Below is a small trained network, with its code and all its weights. Each question gives an input and a class and asks what happens when units are switched off, that is, made to give their printed mean instead of their output.

import numpy as np


def w(rows, s, z=0):
    codes = np.array(rows[::2]) - 128.0
    scale = np.full(codes.shape[1], s)
    scale[-1] = z or s
    return codes * scale


def f(y):
    return np.maximum(y, 0)


def log_softmax(a):
    a = a - a.max(-1, keepdims=True)
    return a - np.log(np.exp(a).sum(-1, keepdims=True))


def net(x, mask):
    res = np.array(x, float).reshape(1, 8) / 4 @ E
    y = f(res @ A[0][:, :-1].T + A[0][:, -1])
    res = res + np.where(mask, y, B[0][:, -1]) @ B[0][:, :-1]
    return log_softmax(res[-1] @ U[:, :-1].T + U[:, -1])


A, B = {}, {}
E = w([
[160,73,102,243,36],'x0',
[123,136,112,124,119],'x1',
[144,126,130,123,129],'x2',
[126,126,140,132,132],'x3',
[131,127,134,128,130],'x4',
[132,124,120,126,131],'x5',
[145,122,115,121,130],'x6',
[173,255,101,202,199],'x7',
],0.014)
A[0] = w([
[192,232,117,232,177,194],'neuron 1',
[171,107,122,232,37,69],'neuron 2',
[154,99,168,98,100,190],'neuron 3',
[113,87,168,88,68,139],'neuron 4',
[152,95,110,231,43,36],'neuron 5',
[179,209,125,178,145,146],'neuron 6',
[100,147,179,66,149,35],'neuron 7',
[92,180,134,10,189,2],'neuron 8',
[112,44,154,70,47,178],'neuron 9',
],0.011,0.0024)
B[0] = w([
[24,28,22,78,112,236],'neuron 1',
[246,211,215,124,110,238],'neuron 2',
[84,96,103,148,105,174],'neuron 3',
[42,87,150,158,90,205],'neuron 4',
[202,233,189,172,195,235],'neuron 5',
[56,48,82,173,86,195],'neuron 6',
[167,158,143,124,170,178],'neuron 7',
[211,254,208,128,200,218],'neuron 8',
[5,85,34,78,79,252],'neuron 9',
],0.008,0.018)
U = w([
[2,51,72,117,132,255],'0',
[216,253,227,127,169,1],'1',
],0.0092,0.00045)

Each question gives the input, the list of numbers given to net, and the class t.
The units are the neurons (one row each of A and B). Each row of codes is followed by its name. A weight is (code - 128) times the scale printed after its matrix; where a second scale follows, it is the last column's (A, B and U).
mask holds one flag per neuron, in row order. A switched-off neuron (its flag False) gives its mean, the last column of its row in B, instead of its output. The means were averaged over made-up inputs and are rounded, as every weight is.
A unit's drop is (log p(t) with every unit on - log p(t) with that unit switched off) / (log p(t) with every unit on - log p(t) with every unit switched off).
The circuit of an input: a set's keep is (log p(t) with only the set's units on - log p(t) with every unit switched off) / (log p(t) with every unit on - log p(t) with every unit switched off). Starting from all 9 units, units are removed one at a time, each time the one whose removal leaves the highest keep (on an exact tie, the one counted first), for as long as the keep stays at least 0.8.
units of the circuit, in order: the units of the circuit, biggest drop first
top k neurons: the k neurons with the biggest drops, biggest first
drop of u: that unit's drop, to one decimal
input [-3,2,-3,-5,-6,-1,4,-2], class 1: units of the circuit, in order -> [neuron 1]
input [-3,-7,-1,-1,-2,1,-5,4], class 0: top 3 neurons -> [neuron 1; neuron 2; neuron 5]
input [-7,6,1,0,-7,-4,-7,7], class 0: top 2 neurons -> [neuron 1; neuron 6]
input [6,-7,-3,-4,-3,1,-3,6], class 0: top 4 neurons -> [neuron 1; neuron 6; neuron 8; neuron 7]
input [-4,-6,6,-1,-6,-6,-8,-3], class 1: top 3 neurons -> [neuron 1; neuron 8; neuron 6]
input [-1,-2,1,7,-7,0,2,0], class 1: top 4 neurons -> [neuron 9; neuron 1; neuron 6; neuron 4]
input [-5,-7,-8,6,4,-1,-5,6], class 0: top 2 neurons -> [neuron 1; neuron 2]
input [3,-7,3,-1,4,6,-4,5], class 0: drop of neuron 1 -> 1.0
input [-5,-7,-6,-2,1,5,-5,7], class 0: drop of neuron 1 -> 1.0
input [0,-5,7,-8,8,3,8,8], class 0: drop of neuron 3 -> 0.0
